Each row is followed by one of two labels, saying whether the row has a hidden trait. Each part has a new trait and two new labels.
(in the rows, 128 means zero)
[128 122 108 116 118 161 123 135  98  93 119 122 165 118 119 123 109 130]	N
[137 131  84 127 140 164 123  90  95  49 125 149  62  93 116 120  79 120]	N
[126 117 128 125 120  88 129 178 145 154 123 122 152 142 127 120 130 137]	N
[119 127 108 131 118 109 129 121 166 130 127 149 119 129 118 127  99 135]	T
[128 103 127 125 113 148 129 158 130 169 123 126 191 152 121 130 125 142]	T
[146 145  59 138 153 159 125  30 109   9 135 187   1  69 108 121  43 111]	N
[131 123 107 112 118 170 120 143  76  61 113 112 214 112 122 120 103 126]	N
[ 98 157 111 102  95  90 118 165 120  13 109  82 255  89 137 111 126 113]	T
[134 116 113 123 127 119 127 141 123 118 123 130 153 130 122 122 122 134]	T
[129 132  96 133 128 141 129 101 133 110 129 152  85 115 115 131  90 129]	T
[123 112 130 136 118 126 134 114 173 190 131 149 100 154 120 139 130 141]	T
[125 131  93 128 128 132 126  99 128  72 128 146  95 111 118 122  89 125]	T
[124 105 141 121 109 156 129 142 127 178 123 122 225 150 125 131 141 140]	N
[143 108 124 136 138 124 131 122 137 160 130 144  72 143 120 129 118 140]	T
[126 122 123 125 123  66 127 154 147 118 126 124 157 112 128 124 123 129]	N
[147 114 104 144 151 124 133  94 154 154 136 177   1 138 114 129  93 135]	T
[115 124 134 114  98 139 124 166 110 114 115  94 255 134 127 123 140 132]	T
[136 107 110 135 127  93 132 142 168 163 128 159  91 150 112 126  98 147]	N
[142 112 128 135 134 172 131 115 114 166 132 145  84 129 119 133 119 138]	N
[143  93 106 129 124 122 130 151 143 168 122 145 129 156 109 122  93 153]	T
[144  94 145 123 123 185 129 161  91 184 123 116 177 159 125 132 142 143]	N
[121 124 102 133 120 108 130 116 169 136 131 148 117 134 118 129 105 136]	T
[144 115 108 130 141 176 127  94  96 106 128 146  73 118 119 127 103 126]	N
[125 142 112 130 127 142 128  94 134  97 130 139  91 121 124 133 110 123]	N
[133 103 114 136 117 176 134  90 147 191 130 163 114 156 108 141 104 148]	N
[138 105 135 126 125 175 128 138 110 155 126 129 148 148 122 130 130 138]	N
[121 119 129 126 112 105 130 137 154 173 124 122 185 144 124 129 130 139]	T
[140 105 119 145 138  99 135 126 177 200 135 168  19 158 114 136 110 148]	N
[125 117  86 128 117 139 128 110 146 100 123 154 124 126 109 126  82 137]	N
[136 114 123 131 133 167 129 111 111 145 130 144  94 137 120 132 118 132]	N

Next part:
[119 137 134 125 128 110 116 120 130 148 146 120 125 118 108 138 104 118
 114  82 124 128 124 107 117 115 166 211 152 114 113 137 165 131 105 109
 111 134 167 142 156  59 130 135 127  51 140 126 184  66 107 114 115 119
 103 123 123 120 188 101 124 141 118 132 255 126 128 130 162 123 117 132
  47 132]	Guku
[152  96 124 136 109  90 124 151 120  90 160 109 136 129 101 121 137 101
 131 135 107 124 152 129 105 131  81 159 148 118 118  96 117  93 122 108
 125 122 132 112  67 172 121  88 133 118 122 100  85 102 166 129 123 117
 114 125 122 127 108  85 130 163 125 118 128 109 147 163  34 108  92  99
 124 106]	Guku
[ 96 137 136 155 119 113 103 150  71 187 133 119 130 118 119 141 100 127
 129 154 116 137  97 110 169 161 125  69 100 146 157 115  84 128  89 133
  88 155 149 134 214 134 125 122 107 100 128 108  86 215  64 135 133  96
 136 130 108 136  93  74 129 128 112 126 178 111 127 143 189 124 127 181
 198 142]	tibu
[101 129 122 154 120 140 113 130 117 102 132 116 136 114 146 140 148 111
 115 118 110 123 176 110 116 144 107 160 123 119 125 111 116 110  83 123
 111 101 160 124 195  50 134 111 128  77 136 108 115  89 154 101 148 149
  91 128  95 119 173  85 126 157 113 123 190 114 130 168  81  83 152 136
  52 129]	Guku
[172 133 139 155 115 162 115 201 158 161 145 140 170 129 131 144 115 158
 128 122 145 134 157 119 141 117 124 160  92  95  66  95   1 111 104 133
 124 132 123 115  91   1 123 107 124 141 125 134  53 192 140  44 142 142
  79 153 198 124 167 147 102 131 137 117 189 118 133 172  63  95 157  97
  51 136]	Guku
[ 87 130 136 154 118 113 101 157 104 180 137 121 139 120 113 139  98 122
 129 152 118 132  89 112 166 154 117 116 110 145 158 116  85 120 108 131
  84 162 147 137 209 149 124 132 111  94 126 115  86 189  79 141 129  98
 133 126 114 134  93  81 130 136 114 129 190 104 131 146 151 138 113 179
 173 150]	tibu
[110 134 143 153 122  98 115 146  83 202 143 116 128 125  96 136  87 124
 128 140 117 132  73 113 167 147 130 103 122 149 149 118 106 131 103 123
  86 159 150 138 148 224 119 125 109 111 126 114 101 206  58 144 120  93
 139 127 115 136  68  76 130 126 112 126 182 108 133 130 189 140 106 170
 208 141]	tibu
[130 156 129 147 111 144 131 129  78 124 116 130 118 140  96 131 126 124
 131 133 130 120 213 119 164 127 117 219 120 133 118 112 143 144 151 132
 135 168 126 121 237   9 120 104 134 127 127 127 143  54 110  97 143 184
 129 139 168 116 143 129 120 142  96 130 110 133 129 104 131 136 136 144
 128 109]	tibu

[135 150 166 106 108 124 146 114 132 135   9 142 144 108 147 139 134 119
 157 109 158 120  94  89 102 135 135 122 157 110 166 115 132 107 106 132
  93  77 140  78 140 153 120 105 144 165 142 135 107 118 155 103 104 158
 199 145 158 183 150  78 161 140 126 147 142 155]	salab
[115 171 157 103  97 119 135 128 117 146  88 131 130 126 126 126 137 159
 126 115 137 120 103  89 123 130 134 143 134 128 144 138  89 130 118 134
 105  74 159 103 150 115 111 129 118 135 206 103 103 143 170  84 113 150
 201 131 145 169 144  73 126 167 123 144  98 146]	salab
[136 132 191 110 127  95 159 133 167 125   1 156 140 123 132 134  98 154
 162 106 102 104 109  84 111 113 129 121 147  75 203 158  93  91 107 168
  92  92 153 101 139 136 151 122  98 139 174 154 122 123 135 101 110 174
 211 172 135 142 164  68 136 157 115 150 121 163]	salab
[ 95 130 119 171 126 125 119 140 192 120 116  53 145 134 105 127 133 133
  89 154 157 115 137  94 110 132 132 147 145 185  91 114  81 153 126  95
 103 104 138 143 166  95 164 162 144 119 153 114 143 146 136 114 151 111
 159 217 123 155 106 129 115 126 109 105 143 124]	zuge
[ 80 137 168 173 112 157 136 152 157 122  94  67 133 155 143 118 152 142
 100 140 117 130 158  88 122 126 133 177 111 173  58 126 125 136 116 123
 146 102 116 141 178 123 142 141 143  85 214 100 132 116 107 130 133 145
 167 249 136 152  95 134  96  86 130 105 131  79]	zuge
[ 65 140 130 179 147 126 118 150 167 130 107  93 137 123 107 132 134 124
 104 165 148 132 156 123 108 154 117 157 124 210  58 139 104 152 104 103
 121 107 136 190 165 128 142 132 165  93 172 107 101 147 128 105 110 103
 169 216 104 172 106 128  87 123 120 129 125  99]	zuge
[ 92 164  51 123 126 106  89 172 161  92  55 114 127 136 151 136  96 146
 155 155 138 122 129 112 163 118 149 108 103 154 115 148 117 154 121 103
 127 123 134 176 107 176 171 135 128 106 253 159 117 157  96 125 173 114
 162  53 131 106 188 120 108 137 107 140  87 124]	zuge
[150 173 188  92 115 134 116  96 144 148   1 128 125 130 124 127 127 160
 174  86 140 117  88  75 121 126 149 127 151 120 174 125  97  99 140 135
 119  76 143  94 162 137 153 116 109 129 158 138  88 132 114  84 118 147
 193 104 109 154 158  56 114 160  91 168 110 156]	salab
[125 154 160  98 106  99 126 113 144 158  37 133 132 137 139 149 132 167
 165 107 109 122  79  81 111 112 143 140 152  94 178 127  94  90 125 137
 125  78 144 111 148 130 139 109 105 176 156 140 133 133 141  97 120 145
 201 150 133 133 126  79 138 156 114 151 122 157]	salab
[160 171  75 132  61 102 173 132 123 109 190 108 113 105 140 146 141 135
 120 164 142  95 111 160 107  76 142 110 141 143 168 108 102 139 125 136
  79 182 113 169  93 131 105 123 162 125 238  97 112 128 121 133 124 129
  83 109 129 129 171 130  82 149 109 129 115 127]	zuge

Part 4:
[180 116 123 109 138 113 135 142 123 195  85 147 115 130 189 134 115 146
 112 143 135 102 156  58 115 223 132 111 155  83 157 142 102 123 161 141
 153 126 116 168 123  84 130 171 139 156 118 189 130 197  98 141 181 141
 120 133 136 141 122 138 121 139]	Kipo
[ 71 108 121 172 191 147 164 150 123  59  44 109 154 120 162 134 110  95
  95 139 112 135 122 163 117 177 212 117 123 104 144 119 100 114 124 125
 149 123 186 115 123 133 131 129 182 112 112 118  89 157  89 127 155 129
 170 120 107 160 202  82 121  89]	Mak
[160 103 114  87 160 111 149 136 146 162 128 133 105 126 162 104 134 122
 177 128 123  94 101 109 101 137 134 169 168 159 121 130  99 173 120  99
 150 131 136 115 133 117 138 119 112 128 135  93  80 167 140 166 172 149
 155 113 116 144  93 129 126 141]	Mak
[152 107  95 108 163 151 148  96 121 241  42 130 121 125 112 120  96  86
 100 125 119  96 118 164 101  93 128 127 140 165 122 158 123  84 146 107
 142 135 150  88 127 154 123  94 147 152 133 123 165 115 174 109 168  96
 119 125 100 139 112 109 123 139]	Mak
[102 137 111 151 161 132 140 159 131  62  23 113 204 140  52 124 136  96
 143 109  91  96  96 163 125 147 175 126 126 104  65 142 194  79 168 112
 137 123 164 105 144 151 126 104 102 135 124 137  95 168  58 136 128 125
 148 133 150 130 122 116 142 109]	Mak
[102 120 113 159 159 142 140 131 148   1 119 136 168 134 121 126 136  97
 156 140 103 118 123 123 114 135 168 123 144 142 145 115 141 146 110 133
 133 135 129  87 105 165 127 149 151 159 120  96 137 107 102 128 125 107
 178 135 129 163 110 127 128 119]	Mak
[119 110 155 106 167 141 167 160 158  38 104 125 181 138 171 137 126 120
 170 144  89 108 121 130 131 183 143 102 115 128 173 145 168 153 122 100
 139 127 167 147 141 193 137 142 156 137 123 101 145 222 105 119 172 124
 179 122 134 143  89 119 114 102]	Mak
[122 101 121 197 188 159 185 179 135 150 102 139 105 120 144 128 108 100
 168  91 119 102  90 121 121 106 164 128 193 119 160 143 150 137 135 132
 143 130  89 132 133  84 133 150 118 141 117 112  89 201  62 109 162 119
 142 129 121 167 160 117 128 139]	Mak
[ 60 115 155  97  64 137 124  93 118 131 151 138 121 107 130 124 155 140
 119 110 129  79 114  79 127 198 129 140 114  80  89  92 172 114 136 111
 132 114 150  75 130 132 117 157 140  91 127 159 201  54  71 145 187 121
 126 155 137 139 132 121 114 115]	Mak
[ 65 152 124 156 102 123 144 147 104 153  81 153 125 104 120 113 112 151
  48 127 128 131 148 131 110 212 123 123  86 115 101 150 122  75 126 118
 124 119 164 126 131  43 139 160 126 125 133 168 164  63  94 153 186 121
 117  95 107 125 152 123 108 145]	Kipo
[164 109 140 142  95 141 102  77 147 253 192  94 103 145 118 109 132 114
  46 138 133 126 115 105 130 109 153 113  63 126 103 137 162 119 119 135
 111 128  89 115 127 100 132 131 137  91 135 168  87 146 147  79  98 131
 140  83 134 113 111 115 123 103]	Mak
[ 98 104 121 137 167 123 186  90 162 148  69 117 172 120 166 127 105 140
  90 112 128 130 133 199 112 119 106  82 209 126 167 125 134  96 194 132
 160 146 127  65 149 138 138 119  97 128 115  84 140  91  40  80 100 168
 121 154 129  97 116 126 125 131]	Kipo
[156 129 112  62 101 118 139 161 141 226 111 109 124 133  90 127 138  78
  84 128 150 115  99 110 117 127 181 119 176  43 149 114  68 193 160 113
 151 130 142 112 121 125 133 117 111  84 122 120 167  86  39 155  99 121
 152 148 178 147 135 117 120 128]	Mak
[106  96 114 128 156 133 167 153 134 125  82 131 116 128 103  99  76 128
 114 122 100 117 112 183 146 150 148 105 174 133 159 144  29  89 152 117
 140 126 119 168 125 124 134 120 188 120 116 140  98 238  55 140 109 126
 158 109 128 142 132 128 122 112]	Mak
